In the rows, 128 means zero.
Here are made-up nodes, facts about them, and rows of numbers that follow some of those facts. Name the node behind each unnamed row.

How the nodes are related:
Σ: belongs to class; τ: is directly part of
[q956, q801, q888, q771, q88, q651, q596, q391, q661, q23, q668, q815, q885, q748, q312, q276, q700, q301, q253, q344, q802, q309, q503, q777, q269, q787, q202, q393, q765, q242, q423, q422, q92, q43, q510, q398] Σ 762
[q962, q686, q490, q35, q473, q882, q67, q895, q185, q886, q297, q292, q642, q163, q868, q683, q195, q123, q872, q637, q180, q701, q289, q822, q584, q644, q793, q640, q855, q159, q603] Σ 647
[q595, q151, q197, q949, q444, q914, q266, q388, q999, q685, q168, q193, q995, q279, q954, q556, q324, q935, q179, q831, q321, q597, q739, q973, q435, q622, q445, q664, q601, q524, q926, q383, q406, q153, q927, q75, q80, q363, q441, q341, q306, q26, q115, q745, q814, q7, q534, q504, q862] Σ 983
τ q534 <- q956, q490, q153
τ q644 <- q801, q895, q601
τ q739 <- q888
τ q75 <- q35, q771, q444, q26
τ q43 <- q595, q193, q739, q195, q242
τ q949 <- q151
τ q596 <- q88
τ q999 <- q197, q292
τ q914 <- q949, q596, q391, q23, q383, q644
τ q185 <- q473, q504
τ q510 <- q651, q67, q406
τ q885 <- q266
τ q321 <- q388, q123
τ q195 <- q661, q115
τ q686 <- q999, q815, q185, q279, q885, q701, q603, q534
τ q324 <- q882, q301, q814
τ q777 <- q685, q748, q309, q341
τ q391 <- q168
τ q862 <- q668, q995, q312
τ q700 <- q886, q321, q503, q637, q745
τ q159 <- q954, q297, q556, q269, q423
τ q962 <- q324, q935, q435, q584
τ q886 <- q642, q344, q7
τ q683 <- q179, q276, q973, q822
τ q855 <- q831, q180, q765
τ q179 <- q163, q802, q926
τ q556 <- q868, q445
τ q603 <- q597
τ q664 <- q622, q253
τ q80 <- q664, q855, q510
τ q444 <- q787
τ q935 <- q202, q793, q441
τ q306 <- q872, q927, q92
τ q595 <- q524, q289, q393
τ q309 <- q363
τ q312 <- q640, q422
τ q748 <- q398

Named rows:
[119 122 113 110 117 114 122  99 108 105 107 145 136 124 119 144 131 110
 121 114 126 120 124 124 141 114 119 113 108 133]: q872
[117 112  92 108 128 132 110 151 113 130 181 108 117 108 139 117 181 192
 153 115 147 116 152 122 102 117 123 113 142 118]: q914
[116 110  89 109 118 137 114 123 106 105 155 127 134 110 164 120 188 172
 157 109 151 117 204 123 103 113 153 114 132 121]: q644
[117 110 143 141 130 140 122 139 151 112 169 109 125 117 141 117 118 133
 126 116 137 121 126 119 110 128 118 122 154 160]: q75
[119 138 133 110 162 121 149 119 149 112 123 120 163 144 111 135 115 112
 157 107 118 116 108 122 105 113 113 145 105 116]: q406
[118 122  93 156 150 166 180 138 127 163 160 109 141 106 131 115 117 113
 129 105 145 146 109 117 130 170 117 137 192 119]: q739
[113 112 134 105 142 113 108 121 108  98 106 177 137 117 138 139 117 112
 122 125 117 120 119 129 174 130 127 125 111 119]: q584
[122 108 100 108 121 137 175 159 119 150 146 150 145 166 190 123 116 137
 121 101 160 176 153 119 128 111 139 107 139 170]: q159
[116 113 110 133 174 190 161 140 177 126 159 111 167 136 115 120 113 127
 163 105 127 115 119 118 104 113 115 172 112 116]: q664
[118 139 134 111 157 117 146 121 148 111 125 119 159 141 112 134 116 112
 153 108 119 116 109 122 109 112 115 141 104 117]: q622
[118 131  96 107 118 112 109 130 108 116 141 109 119 111 115 118 195 147
 146 125 133 117 110 131 106 114 119 112 108 116]: q151
[125 140 122 151 115 114 116 118 110 105 106 111 120 118 120 126 118 122
 119 141 116 119 111 138 139 118 114 115 108 132]: q787
[153 112 193 109 120 111 109 101 156 145 111 129 116 113 112 133 122 110
 120 127 131 124 109 135 108 120 155 121 144 117]: q266
[131 174  91 160 117 115 170 116 107 151 106 121 132 108 116 124 115 113
 121 112 118 122 108 124 171 157 116 115 133 116]: q661
[118 130  96 111 152 131 158  96 113 105 105 154 178 170 115 163 114 109
 153 106 119 116 116 123 110 111 115 146 104 118]: q180
[121 137 144 109 128 115 106 151 108 167 164 110 115 162 114 118 155 112
 121 147 123 120 111 117 135 152 115 136 110 118]: q745
[119 156 146 177 132 111 109 133 159 105 112 122 114 117 116 120 172 113
 170 137 118 167 110 129 118 137 117 117 106 152]: q685
[163 110 202 108 118 111 108  98 160 149 110 133 115 112 110 139 123 114
 122 128 132 124 110 141 110 119 160 120 146 118]: q153
[117 126 127 210 143 136 114 158 193 106 148 112 115 116 142 117 150 137
 182 133 118 189 153 119 111 144 116 143 115 170]: q341

Name these rows:
No name comes twice in this set of rows, the named rows included.
[123 143  88 181 118 176 185 135 110 169 125 111 134 108 149 119 110 115
 120 107 121 133 127 121 152 167 116 138 173 117] : q43
[120 124  92 108 117 113 111 101 104 104 116 138 134 112 124 137 198 124
 148 116 138 116 148 143 107 113 132 111 107 116] : q895
[121 127  94 158 136 205 169 137 159 130 124 122 165 158 115 129 107 149
 136 108 117 114 149 121 105 112 114 181 106 115] : q510
[120 182 108 216 117 114 112 135 146 105 104 132 116 124 118 120 131 124
 145 156 116 162 134 159 142 135 115 122 103 140] : q398
[108 127 149 141 149 164 157 158 172 125 160 106 115 112 162 114 119 104
 111 193 138 120 132 116 105 111 134 109 130 124] : q179
[119 111 182 124 117 113 109  96 115 102 148 107 135 117 116 120 135 113
 119 123 132 116 107 121 126 123 114 114 144 169] : q995
[138 126  97 122 115 181 106 177 108 195 176 111 113 176 130 117 116 120
 120 156 119 120 174 118 135 158 118 172 126 118] : q700
[132 114 142 149 113 114 111  97 108 105 117 107 129 117 123 128 115 128
 119 137 118 113 111 134 146 117 112 114 123 156] : q668
[120 111 127 108 136 171 104 182 111 201 215 109 113 174 117 118 135 114
 122 145 136 122 145 113 122 167 117 174 144 119] : q321
[114 148 161 115 133 113 133 133 139 113 126 109 116 116 117 119 139 105
 116 166 127 118 110 122 110 112 118 111 106 118] : q973

The same nodes again, as new rows of numbers:
Named rows:
[143 161 112 173 132 189  79 101 140 101  52 149 115 183 110 138 110 139
 225 133 163  85  91 110 166 148 211 136 102  74 107 106  79 116 102 127
 150 168 119 199 189  99 101 158 100 154 107]: q289
[129 136 127 165 143 145 118 111 126  88  98 116 117 173 135 128 115 119
 188 119 150  97 108 129 156 139 173 145 139  80 128 131  63 150  82 103
 103 141 118 212 168 128 111 121 103 119 124]: q159
[143 129  95 140 131 106 119 126 143  83  89 113 107 155 118 127 133 114
 159 111 148  76  97 137 152 132 169 147 130  86 108 119  62 112 100 115
 132 151 110 195 168 107 101 131 121 144 119]: q787
[135 158 129 130 127 104  74 143 132  85 106 105 124 178 153 114 132 116
 151 119 129  57 117 156 155 143 182 144 130  95 126 129  93 116 107 101
 138 153 133 167  83  84  96 130 143 150  86]: q179
[121 143 115 143 132 122  94 116 137  87  95 118 129 173 138 120 125 108
 164 127 151  98 122 159 169 149 197 139 139  82 121 124  78 132  84  98
 126 173 126 189 134 110  91 138 135 137 104]: q683
[114 123 135 143 114 151 132 117 163  88 105 122 122 149 114 124 104 119
 175 123 160  99 133 138 121 130 180 144 128  87 126 141  78 132  86  99
 124 164 106 196 164 117  96 128 131 162  93]: q701
[141 110 127 123 114 117 148 137 155  88  96  97 116 149 112 123 116 120
 166  95 159  80 128 119 129 121 166 136 127  94 131 165  52 123  88 129
 131 164  87 201 156 115 105 130 122 169  96]: q885
[137 126 108 104 141 121  81  88 151  81  78 119 105 145 114 125 135 107
 151 120 139  79  92 135 188 149 124 141 152 100  93 105  67 146 107 130
 120 137 107 217 192 111 113 165 118 187  70]: q651
[140 134 136 141 132 124 111 146 138  87  87 104 109 163 131 129 122 145
 164 131 143  51  98 123 143 149 169 140 133  80 120 115  74 119  90 119
 113 129 113 181 132  93  96 118 108 154 122]: q75
[113 119 139 140 110 156 139 120 167  88 109 121 123 145 111 121  98 119
 177 118 159 100 141 136 113 124 180 146 125  89 131 152  78 133  86  99
 125 167 102 197 161 118  99 127 133 167  87]: q292
[137 126 109 103 141 121  81  87 152  81  76 118 104 145 113 126 134 107
 151 120 140  79  91 135 189 149 123 141 151 101  93 106  68 145 108 129
 119 138 107 217 192 108 114 165 119 186  70]: q765
[139 135 140 141 132 124 108 146 138  87  89 105 110 165 130 126 121 144
 164 130 142  53  99 119 140 149 167 139 133  84 122 116  75 120  90 119
 114 130 111 182 132  92  98 119 104 156 116]: q306
[118 136 114 155 133 137 109 108 146  86  93 127 117 162 120 128 118 119
 171 136 155  97 107 145 148 146 183 145 135  79 113 108  78 128  87  96
 119 154 119 195 168 113  94 131 120 144 113]: q872
[130 125 158 133 106 148 136 151 167  87 114 109 112 145 116 121 100 140
 171 114 145  57 131 117  91 120 159 149 118  99 134 153  84 120 102 112
 130 137  99 181 130 100 105 114 124 186  80]: q153
[134 138 112 144 128 132 112 143 152  78  87 126 100 142 124 126 125 138
 153 143 134  44  88 140 131 140 169 160 124  74  99  91  95  99 108 108
 122 129 125 169 151  84  89 112 129 150 133]: q995
[ 96 147 103 159 136 125 116  97 153  90 108 121 116 181 113 154 119 132
 175 137 185 112 101 147 118 138 174 167 131  85 110  92  66 131  94 111
 125 142 119 188 149 131  70 124  95 152 102]: q584
[141 121 152 185 134  86 104 153 157  80 115 110 107 167 103 135 102 139
 168 143 131  69  95 108 130 155 146 127 141  95 123  74  90 120  62  63
 128 116 113 164 177  86 110 105  90 164 105]: q388
[131 128 151 137 113 145 127 146 161  87 109 111 111 150 119 123 107 139
 169 118 143  57 120 118 102 127 160 148 120  95 129 140  83 120 101 111
 127 134 103 180 132  97 103 116 119 179  87]: q279
[111 148  82 147 135  86 128 102 155  91 116 104 105 188 103 166 133 133
 166 113 197 101  83 139 103 121 151 178 126  97 106  97  44 118 113 139
 141 129 110 186 137 136  66 122  80 164  92]: q301

Rows to name:
No name comes twice in this set of rows, the named rows included.
[115 153 108 146 128 125  84 109 141  85 105 128 127 171 136 118 125 100
 162 126 145  99 119 167 158 142 193 149 134  87 117 118  89 125  98  86
 134 171 135 185 135 108  94 138 145 140  93] : q822
[131 168 120 134 124 106  62 137 136  83 117 117 122 178 153 112 134 104
 148 117 124  57 115 166 147 137 181 156 126 102 122 125 103 110 120  88
 149 155 142 160  81  84  98 131 153 151  70] : q926
[136 117 118 129 113 121 140 131 158  86 106 109 113 146 108 123 118 114
 166  98 155  82 122 126 124 116 163 146 123  98 124 153  61 118 101 117
 139 159  95 199 162 113 108 131 125 169  88] : q815
[157 146  96 152 130 142  96 119 139  95  64 127 105 174 108 135 127 127
 197 109 155  71  84 107 159 135 184 139 109  88 107 120  61 106 110 136
 154 159 104 200 180  98 110 152 102 159 104] : q242
[118 136 112 153 133 136 110 112 145  85  89 127 117 160 122 128 119 119
 172 136 153  97 108 146 150 145 186 147 135  77 111 108  78 126  86  96
 117 155 120 193 170 112  92 129 123 140 119] : q35
[135 113 124 126 106 126 148 132 166  87 109 108 114 141 105 120 112 113
 167  91 156  82 131 123 111 108 161 146 120 100 129 167  62 117 101 119
 141 162  90 198 160 114 108 130 129 176  81] : q956
[138 132 148 121 139 134  89 126 144  86  80 107 108 157 130 125 122 141
 158 136 138  54  96 121 163 160 144 135 145  89 109 104  77 139  92 127
 106 122 110 192 147  94 105 137 105 177  93] : q80
[114 152 121 152 134 115 110 126 152  90 112 109 104 181 117 153 122 152
 167 133 170  69  87 129  98 136 153 170 125  93 113  94  72 119 110 124
 128 112 117 172 116 109  76 113  85 168  97] : q435
[139 146  92 132 127  93  91 121 139  84 105 115 117 169 129 118 140  95
 153 102 142  82 108 154 158 129 174 150 129  99 115 131  72 111 112 104
 148 164 122 187 134 103 103 141 141 147  88] : q276
[122 121 129 182 136 106 109 119 155  82 105 124 118 166 104 134 104 120
 176 144 149 108 108 133 146 155 172 131 143  85 119  84  82 132  59  64
 124 147 115 185 197 108 101 121 107 147 110] : q637
[152 157 133 159 129 165  82 136 141  96  69 129 105 177 119 134 115 152
 200 129 144  47  83 101 139 145 183 142 106  86 112 108  84 109 111 130
 142 135 115 181 151  82 104 137  97 168 104] : q193
[137 159  84 126 125  84  73 120 135  82 112 115 125 175 142 112 146  80
 145  96 134  84 116 174 166 126 183 152 129 104 118 139  82 109 120  95
 160 178 134 179 109  99 102 146 158 143  72] : q802
[104 138 112 153 137 122 122 102 146  91  98 110 120 181 118 151 117 136
 174 136 185 108 106 141 133 145 179 154 136  79 117 101  59 137  82 119
 116 147 113 193 145 131  72 125  92 148 111] : q962
[136 132 148 113 141 137  83 117 144  85  76 107 108 155 129 124 123 140
 157 138 135  52  96 121 172 164 133 134 150  91 105 102  78 147  95 131
 102 121 110 197 151  95 106 145 106 186  85] : q664

Now the same nodes, written a new way:
Named rows:
[129 110 127 136 115 110 147 145  98 137 189 120 107  88 146 155 122 139
 141 126 139 112 129 107 124 111 127 131 163 117 123 156]: q995
[133 137 104 121 112 127 120 180 104 141 179 138 101  58 146 197 117 160
 138 106 125  96 142 146 127 155 116 136 142 103  97 165]: q151
[140  96  73 165  41 101  94 155 144 142 217 129 158 111 113  84 201 115
 195  88  77  81 195 128 138 130 115 169 123 168 127 126]: q324
[134 184  73  86 128 154  65 161 131 144 154 109 122 109  84 151 154 193
 162  57 105 122 162 159  98 187  96 169 112 164  69 114]: q644
[194 119  57  95 119 193  92 124 108 165 199  97 195 161 134 113 118 204
 166 148  77 124 188  96 144 122 106 153 132 115  98 149]: q739
[139 109 130 135 103 112 141 135 128 135 177 120 102  88 165 155 133 170
 136 123 154 120 113 115 113 112 116 134 153 128 112 132]: q26
[103 117 212 108 107  98 138 176 133 113 179  99  75 169 140  63 137 163
 161 162 105 140  98 117  95 186 113 130 144  70 172 132]: q253
[ 97 114 188 123 141 105 141 130 102 144 133  81 130 126 109 105 139 118
 126 118 105 162  75  60 133  68 179  99 164 138  78  98]: q344
[127 127 143 104 142  93 136 119 144 114 128 133  68 141  97 141 114  92
  94 112 171 142 107 105  69 119  89 112 167 191 170 104]: q473
[129 114 166 149 120 118 152 125  83 136 168  75 136  76 149 137 128 143
 131 104 134 129 102  80 130  61 170 108 177 150  70 134]: q388
[129 145 107 106 130 131 102 113 120 137 168  82 132 150  86  92 159 164
 168  85 124 144 145 104  94 126 112 161 140 181  99 101]: q683
[146 115 109  75 146 107 120 158 133 144 196 100 155 115 113 153 149  45
 157  87 161 113 204 132 123 112  92 120 160 188 175 135]: q999
[145 114  67  61 157 158  91 123 137 185 167 107 169 197 101 107 142 184
 165 155  99 169 152  82 140 118 108 155 120 106 104 100]: q43
[104 115 193 127 116  90 174 162  88 114 228  84  72 103 173 116 127 165
 179 140 166 118 125 127  99 154 113 147 172  78 167 175]: q406
[118 126 141 106 153  86 140 129 113 117 142 133  72 139  78 141 104  62
 100 116 156 136 123  98  81 121  99 108 176 180 183 127]: q292
[115 116 194 127 106  95 169 151 120 112 215  86  67 103 191 116 137 196
 173 139 182 125 107 134  86 157 103 150 162  91 157 151]: q831
[128 109 129 137 113 110 147 145  96 137 190 117 109  88 146 153 125 140
 143 125 139 113 129 107 125 111 129 132 162 117 120 155]: q954
[122 154  86  65 131 138  67 189 161 168 156 117 141 125 102 144 175 165
 175  83  94 133 160 156 129 181 105 154 100 125  83  98]: q391
[137 123 100 108 124 129 116 148 102 154 215  82 164 107 126 126 157 133
 188  93 126 115 188 119 136 116 124 153 147 145 109 144]: q862

Name these rows:
No name comes twice in this set of rows, the named rows included.
[130 152 157 121 141 144 110  85 105 136 139  26 170 134  88  71 167 167
 156  55 118 164 112  68 102  63 166 132 158 225  37  74] : q886
[ 98 112 177 120 140 102 138 137 104 146 139  93 123 129 108 111 137 116
 129 124 108 158  84  68 132  82 166 104 160 129  92 105] : q503
[102 153 182  95 134 108 133 131 112 111 211  43  93 168 114  48 164 192
 211 100 155 148 141 127  65 179  96 180 150 139 153 122] : q855
[168 129  87 121 128 172 114  96  92 138 141 132 111 190  95 108  68 212
 104 181  78 147 109  63 103 127 109 135 149 108 115 143] : q289
[152 137  47  84 169 172 102  95  72 165 182  95 161 193  65 108 103 181
 159 142  95 157 171  65 124 113 110 167 145 129 105 140] : q195

The same nodes again, as new rows of numbers:
Known rows:
[103 157 149 160  81 130 132 102 134 117  92  64  97 105 165 146 114 100
 128 121 127 108 125 151 112 128  99  98 134]: q473
[127 170  73 207  91  94  97 116 168  93 186 100 180 143 160 146 147  56
  79  70 124 121 106 119  91  88 125 155 153]: q195
[121 158 170 179 110 143 128  75 137  95 120  88  70 112 175 127  79 119
 136 123 145 115 133 109 116 113 111 110 155]: q882
[102 158 151 157  81 129 133 102 134 117  89  64  99 102 166 146 112  97
 130 119 128 108 126 154 110 129  99  96 135]: q490
[110 154 130 174  97 139 131  84 156 112 117  59 102 136 167 150 119  94
  94  95 159 112 110 123 105 102 103 141 107]: q289
[ 91 131 113 154  87 136 138  90 164 110 120  74  60 140 176 133 112 107
 144 113 142 132 102 123 132 131 106 102 130]: q123
[111 116 133  99 116 162 168 103 115 100 145 132 104  87  95 128 106 161
 110 115 126 110 132 131 166 136 131 140  89]: q92
[ 91  89 103  92 114 155 169 105 133  89 154 140  79 100 106 108 112 158
 127  87 130 123 117 132 179 145 139 119  82]: q503
[112 115 125 111 122 159 161  99 125  93 150 129 120  94  97 126 117 149
  83  82 140 103 126 133 155 121 134 157  67]: q888
[143 107 143 114 178 139 113 134 135 160  84 121 135 167 133 121 150 122
 111 103 171 132 125 129  98 106 127 146  74]: q115
[155 112 182 121 192 143 109 124 118 141  86 148 103 146 142  96 111 143
 147 127 160 135 145 116 105 114 135 119 119]: q814
[149 101 162 121 172 128 141 144 115 186  86 126 121 168 124 135 141 131
 139 142 187 135 125 125 114 145 126 125 115]: q168
[125 133 169  87 167 148  96 132 153 142  80 128 149 176 120 143 139 155
 151 170 185 133 119 130 125 119 129 118 101]: q445
[151 100 166 125 171 126 147 145 114 190  86 122 120 172 121 138 140 129
 138 145 196 136 125 125 115 150 128 124 118]: q601
[136 110 161 100 164 130 115 151 114 164  59 122 132 138 132 117 147 125
 141 127 145 129 139 158 100 129 122 107  99]: q197
[173 109 128 170 162  69 144 186 107 199 156 165 189 181 106 150 162  96
 145 150 187 145 121 115 113 174 152 119 200]: q914
[173 120 124  84 170 133 125 150 134 137  82 119  79 162 132 140 139 148
 138 164 150 140 137 140  91 121 123 136  95]: q685
[159 123  81 150 174  97  78 165 151 138 155 156 218 177 129 118 182  79
  83  65 145 139 118 126  77  85 150 168 110]: q595
[149 121 109  96 148 141  87 185 120 221 167 177 196 139 128 140 144  76
 166 125  93 167 136 109  82 115 118 160 189]: q862

Rows to name:
No name comes twice in this set of rows, the named rows included.
[141 158 115 227  81  70 164 136 127 148 188 105 152 148 140 180 130  70
 133 146 169 125 108 110 121 172 129 112 234] : q644
[115 126  93  85  93 173 135 153 106 174 239 187 188  58  92 151 108  91
 142  93  58 141 138 106 130 125 119 182 183] : q312
[110 155 141 159  90 141 136  90 146 120 112  65  83 126 166 152 107 111
 128 136 140 120 117 122 120 122  98 123 136] : q872

